Each row has a class, written as a number after it.
[-303 -109   95  -84 -220  190   97  520   38 -241 -142   13 -126  553
  -60 -185 -187  126 -171  259 -184  -37  260  357   44  -52  -27   48
   88  455 -134 -151  173 -134]
6
[  13  122 -469  -67   -8 -111 -372 -177   -6  135 -145  278   72   94
 -142 -109 -138  275 -123 -127 -126    6  -45 -114  -44  -48  -53  -67
  170 -195  460  557    4  112]
5
[   3  234 -205  -12  -85  -87  -73  372   18 -173 -290 -290   58   71
    4  221 -132  -47    1 -122   83 -135  153   38  153 -120  -24  -66
  194  440 -414 -159  -26 -400]
7
[-222  129  113  -20 -148 -177  213 -260  -10  -35 -214 -174  126  213
  349   30  117  155  125   86  -82 -154   97  -58 -119 -130  210   34
  -85  232   71  -51  -85   80]
2
[ 300   23 -448  150 -246  -61 -146 -147  -50  635 -309  172   76 -101
    3  -22  166  138 -150   71 -148  151 -187 -289  106  275  -68  -10
   54   72  154  481   74  -80]
0
[-301 -262  -61  133   19  255  -39  314 -227   71 -146  258 -202  899
   24  173 -250  356 -133  -74 -173  116   38  129  123  308  365  351
  106  497 -202   85    5 -256]
0
[-135  343 -348 -210 -281   32  156   64 -222  444  -49  -49 -164  104
  -13 -320  234  306 -128  102 -143   10  124  370 -111  301  -62 -333
  345 -480 -354  284  145  157]
7
[-223 -293  172  112 -165   12 -148 -116  -77  138 -188 -221  254  277
  232 -191   -5  -56  260  -27 -372 -280   33  -71  -82   99  587   20
  101  -35   19  -99  -38   57]
7
[-139  -36  189  153 -303   16  274 -281 -139  -98 -118   41  -53  119
  247  -55  248  -68  226  161 -120    6   89  -88 -204 -110  140   13
  -94  482  157 -243  -34 -105]
2
[ -89  -79 -174  -13 -167  -24 -517  247  -35 -338 -375 -399  179  229
  -93   74 -266 -140   73 -172  -94  -97  209  173  -23 -340  323   87
  194  190 -244  -76 -122 -305]
4
[ 131   35   24 -142 -171 -295 -475 -141  242 -110 -217 -109  413 -114
   45  -65 -269 -164  -48  -72 -150  -70  -85  -46 -194  -13  242  113
  -87 -461  -98   90 -355  393]
3
[ 281  -72 -214 -141 -230   81 -373  281  181 -267 -232 -658  -82  -82
 -132  175 -385 -320  272 -202 -407   41  199  -57 -188 -424 -175  -18
  294   58 -413  496 -296 -206]
4
[-557  -65   97  -62  -48  109 -320  611    1 -273 -364   67   35  401
 -167 -101 -356  280 -105  -34 -293    0  373  380 -166 -371  238  269
  218  150 -151 -144  -42   24]
1
[ -86   25 -278  -33   -4   -5  188   27 -190  628  -12  206 -201   37
    9 -286  297  299 -209  187   28   10 -152  -53  281  547  -84 -162
  -30 -158  116   97  268  -58]
0
[-852  281 -140 -180 -301   56    5  375 -124    0 -268  -72 -124  186
 -167 -292  304  311 -277  211  204 -159  262  420  -64  147 -148   34
 -329   23 -159 -308  221   84]
4
[  -3  -72  225 -189  -99  -46  215 -559 -138 -131  -79 -242    8  231
  382   63  -73  127  197  108 -118 -147   33   53  -66 -218  416   81
 -155   40  365 -139 -129   63]
6
[  32 -134 -377 -139    4  -21 -177 -119 -340  579  -25  207   20  142
   12 -189  219  174    7   51  -22  133 -152  -91  161  295  -38 -153
  -38    9  472    7  214  -52]
3
[ 110  -68  136 -276  -12 -226 -133 -179   54   30    3 -250  149 -103
  165  -78  -15  -82   60   45 -150    6    4   44    0   45  357   25
  -31 -410 -100 -121 -213  226]
2
[ 229  196   71 -330 -256  -95  -22 -150  -53  240 -163 -281  -13 -299
  192  143   73  -70  186  126 -463  116  202   72  -80 -158   41  -87
  252  -27 -223 -184 -211  134]
4
[ 133  537   33  114  -55   50  321  277  -42   30  -43 -230 -331 -112
  -37  362 -107   70   43 -246  153   40  155  -55 -145   22 -119  190
   29  -28 -603  129 -297   38]
4
[ -97  560 -139  -32 -127   47  333  530 -107 -261  -96 -180 -235   63
 -105  197   12  108  -55 -167  265   -4  310  108  -79  -57 -304   -8
  203  108 -480  -15  -50  -71]
5
[-333  115  116  -78 -124   14  -15  348  -86 -301 -208  138 -164  320
   78 -179 -315  236 -121  153  -99 -216  316  284   65 -331  114  108
  -10  286  -98 -268   17 -192]
1
[ 411 -136 -230 -109  -59   73 -110  161   11  -70  -35 -472   12  292
  -66  322 -457 -139  171 -282 -189  108  140  -22   11 -173  204   33
  393  335 -145  237 -207 -318]
3
[-453  181  159 -104 -197  -18   60  465 -136 -285 -251   64 -260  287
  -15 -206  -35  106 -157  149  -59 -117  322  285  -19 -114  -49   97
 -118  312 -404 -403  -25 -186]
5
[ 166 -234  -87 -199 -108 -134 -568 -230  159  158    4  -41  330 -188
  -89 -140  -22 -113  -16   34 -311  187  -24  -16 -199 -118  270   25
  175 -298  223  298 -136  244]
0
[ 333  464   29 -125 -202   71  449  342   20 -316  -81 -391 -308  -11
   72  259 -221    5  147 -147  118  116  328   27 -127 -201 -234   44
  122   60 -463    9 -237  104]
0
[  53  106  237  254   65  218  782  524  242 -100  280 -603 -264  -30
  -77 -165 -223   -4 -101 -226  333 -177  262   -1   80  209  185  221
 -216 -215 -643   -5  -48    7]
6
[ 343  -38 -247  -75 -199  -23 -189  110  200 -278 -207 -257  -24   84
  -20   97 -469 -212  -11  -54 -307    3   -5  -21   84 -124 -107  -29
  172  161 -165  202 -186 -274]
6
[  57  358 -163   88  -90  151  334  457 -135 -228   -6 -200 -214   71
  -60  265   98   -4   38 -249  301  178  168    1  -77  120 -115   78
   69  144 -508  125  -55    4]
3
[ 285 -231 -148   56  -88   32 -447  152  215 -336 -110 -297   86  243
  -63   80 -549 -263   23 -168 -248 -115  111   82   97 -248  325   88
  187  161 -300  280 -160 -316]
7
[ 167  182  124  -17  -68  269  533  183   60 -229  -12 -551 -322  295
  288  238 -498   56   35 -213 -224 -130  154  147  144   86   29  159
 -214  158 -866  251  -96  -24]
6
[ 181  194 -206  -38 -245 -162 -212  184   85  -80 -415 -328   51  110
   51  287 -209 -233   -7  -57 -257  -43   39  -49  133  -60  -57   55
   92  310 -436   -9 -249 -309]
5
[ -17  -35 -425   56  -64  164  -87  177 -311  503  -13  357  -44  245
  -98 -235  230  286 -108   26   90  325 -159   26   88  377  -83 -108
    7   56  253  302  339   14]
2
[  11  143 -403   45  -90  -22  -87  133 -209  488 -159  194 -101   41
  -61  -72  188  247  -18  -41 -111  132  -15 -152  -38  235 -134  -71
  221 -145  135  397   77   76]
2
[ -15  -72 -174  -92    1  -28  -41   44 -186  417  -86  126   90   14
  -23 -224  136  228  -70    4 -131   14 -102 -105   70  337   34 -111
  141 -416  331  220  188  235]
3
[-104 -125  -64 -432  -54   69 -271  389  -13 -243 -215   -1 -148  448
   48  107 -411  133  -11   88 -356  165  289  291  153 -269   77  112
  170  587 -157 -227 -139 -235]
5
[-484 -442  310  158   54  245 -377  -39 -173 -454 -196  -78  415  326
 -251 -202   38   95  206 -247  -73  -34  207  188 -284 -443  826  160
  121  -27  258  -33  136   35]
3
[-594 -238   91  111   44   61  -56  -12   83  -26 -129 -146  164  333
   -5 -142  -10   67   32  -49 -232 -200  -58   26  -33  110  427   57
  -13  209   86   55   53  -76]
5
[ 189 -274 -130   57   16   14 -373  158  213 -285   26 -187  144  239
 -141   35 -329 -268  -66 -143 -140  -12   10  -41  167  -82  225   99
  113  203 -229  251 -101 -341]
5
[  70 -191  275 -135  -68  -52   -6  -49  417  316   92 -347  433 -333
  -34  -45   13 -159  -71  118 -267  -43 -154 -127  125  199  159   26
  -77 -279  -82  -10  -51   91]
7
[-531  136 -123  -87  154  133 -120  322 -407    8 -250   55 -256  513
 -101  263   41  367   11 -112  129   51  247  332   92  -90  109  185
   37  363 -157 -441   32 -284]
4
[-458   84 -555  116    7  -22 -313  409 -147  637 -278  350   44  -52
 -260 -251  313  363 -177 -130 -138  105  -53 -126 -105  478 -241  -88
  272 -244  -31  388  193  154]
2
[-273   85  117  -82 -132   14 -201  226 -107 -106 -293  175  -55  299
   22    6 -262  141 -115   60 -330    3  137  182   34 -234   48  196
  -58  296  -65 -187  -86 -196]
5
[ 110  468  -31   90 -175  100  525  252  -18   -9  -42 -304 -214  -46
    3  320  142   58  -34  -72  224   85  101  -45   17  133 -259   68
   -1   79 -505  100  -62  -62]
4
[ 277  332 -180  -67 -246  148  131  225   43   18 -142 -243 -125   31
   85  486 -196 -110   20 -169 -244  214   84   -6   35  132 -282  162
   48  135 -643  173 -243   20]
5
[ 102  -64 -345  -21  -62   71 -152  144 -196  543  -65  188  -29   52
  -67 -299  184  114 -104   98 -134  147 -108  -24  190  279 -117 -152
   76 -207  184  295  259   15]
5
[ -82  496 -221   37   96  137  471  396   11  -52  111 -127 -212  359
  -71  525  -46  339  132 -351  340  194  173 -131 -309  114 -180  126
  360  401 -294  320 -245  135]
6
[-557   45  210  113  -87  191  181  499 -288 -102 -203 -145 -144  582
   83   26  -42  360  -13  -76   -4 -205  432  266  -76 -179  414  287
   91  350 -430 -140   34 -256]
7
[  19   -9  -90  185   91  -17 -231  234  229 -455  -11  -69   84  141
  -94  155 -391 -115  104 -219   26 -136  150 -124 -119 -387  180   53
  346  567 -101  167 -202 -338]
6
[  27  144 -419  -23  -65  -68   59  -45 -244  441 -100  380 -236    2
  -45 -246  306  273 -157  142   61   99  -74  -78   77  352 -257 -152
   26 -131  283  104  166   49]
6
[ 248  249  286 -366 -421 -130  259  -52   74  250 -150 -318   94 -226
  304   74  -36  -56  126  272 -524  -48   53  -30  -48   35  -40 -131
  184 -143   20 -112 -142  279]
7
[ 319   88 -205 -106  -89  -52  -77  129  238 -319 -222 -499   19  172
  -27  397 -318 -191  136 -173 -184   36   65  -81  159 -116   -3   10
  180  180 -350  194 -247 -225]
2
[ 131  -60 -243   38 -211   95 -316  310  234 -352 -227 -165  157  144
  -36  201 -349 -214   -3  -26 -234   48   43   15   17 -251 -128   27
  233  487 -213  263  -81 -306]
6
[-492   18    7  -53 -176  204  -68  552  -98 -329 -302   19 -101  433
  -46 -119 -151  171 -106   17  -66  -22  359  344   43 -156   83  163
  -63  467 -428 -296   59 -210]
5
[-388  -78   81   61 -211  244 -103  605 -103 -155 -303   77  -68  568
  -85 -152 -187  237  -80   11 -200   38  227  274  -96   10  163  179
   58  227 -381  125   92   17]
2
[ -61  151 -229 -243 -134 -110 -430  280  124  -38 -157 -278  164 -153
  -65 -101  -68  -26   27  -86   47  144   82  249 -373 -120  164  -24
  177 -383 -172  326 -186  438]
7
[-404 -416  283  167 -154   85    1  -77   87   25  -65  -32  346  328
  109 -385   64   22   48  203 -177 -223  -80   31  -86  -11  358  -56
  -21  211  285  -11  216  -98]
7
[ 332 -198    2  -78  -80  -72 -214 -165  -39 -315   22 -137   34   98
  -46  -66   28 -162   25  -28   86   60  160   14    4 -137  353   18
   44  130 -201   26  -53 -126]
0
[-622  -97  289    0 -206  -66   88  -74   -1 -311 -210 -150   88  429
   79 -320 -106  117   52  100 -144 -294  118  180 -254 -165  298   14
 -144  204  250 -232   26  -12]
2
[ 125    5 -381   23  -54 -123 -196  -62 -133  628  -60  414  -18 -135
 -153 -333  386  139 -190  165   46  149 -229 -238   28  332 -333 -139
  -39 -311  425  427  193  136]
5
[-242 -278  285  207 -163   41  103  -57   77 -101  -48 -327  187  221
   77 -240  -15 -107   90   15 -161 -322  102  -27  -63  -71  424   66
  -58   61   13  -80   49 -163]
7
[ 216  206   11 -290 -396 -102 -111  -81  -53  301 -278 -317  167 -329
  292  140   57 -202  193  150 -510  111    3    3 -128  -61 -172 -114
  162 -170  -95  -84 -153  230]
0
[  54  -39  -21 -158   39 -125 -217  128   36  -12  -14 -182   55 -137
  -79  -66   18  -48   -8  -76 -114   39  121   30  -96   66  331   69
  217 -352 -145   27 -170  234]
6
[-166   21 -415   87  -67  -22  -58   81   -7  550  -47  309  -28  -31
 -174 -438  229  268 -251  134   36  -48 -144 -132   38  423 -222 -132
  -19 -278  311  349  229  106]
6
[ -44  -32 -423    4 -161   40 -187  181 -170  631 -200  128  119   74
  -98 -207  138  207 -153   45 -128   88 -135  -67   91  363  -48  -72
   73 -184  359  348  247  115]
3
[  92 -125 -135  -46 -139   26 -242  199  162 -380 -143 -322   80  207
 -109   86 -275 -219  -35  -82 -199  -34  127  139  127 -159   74   -2
  133  240 -290   30  -22 -342]
7
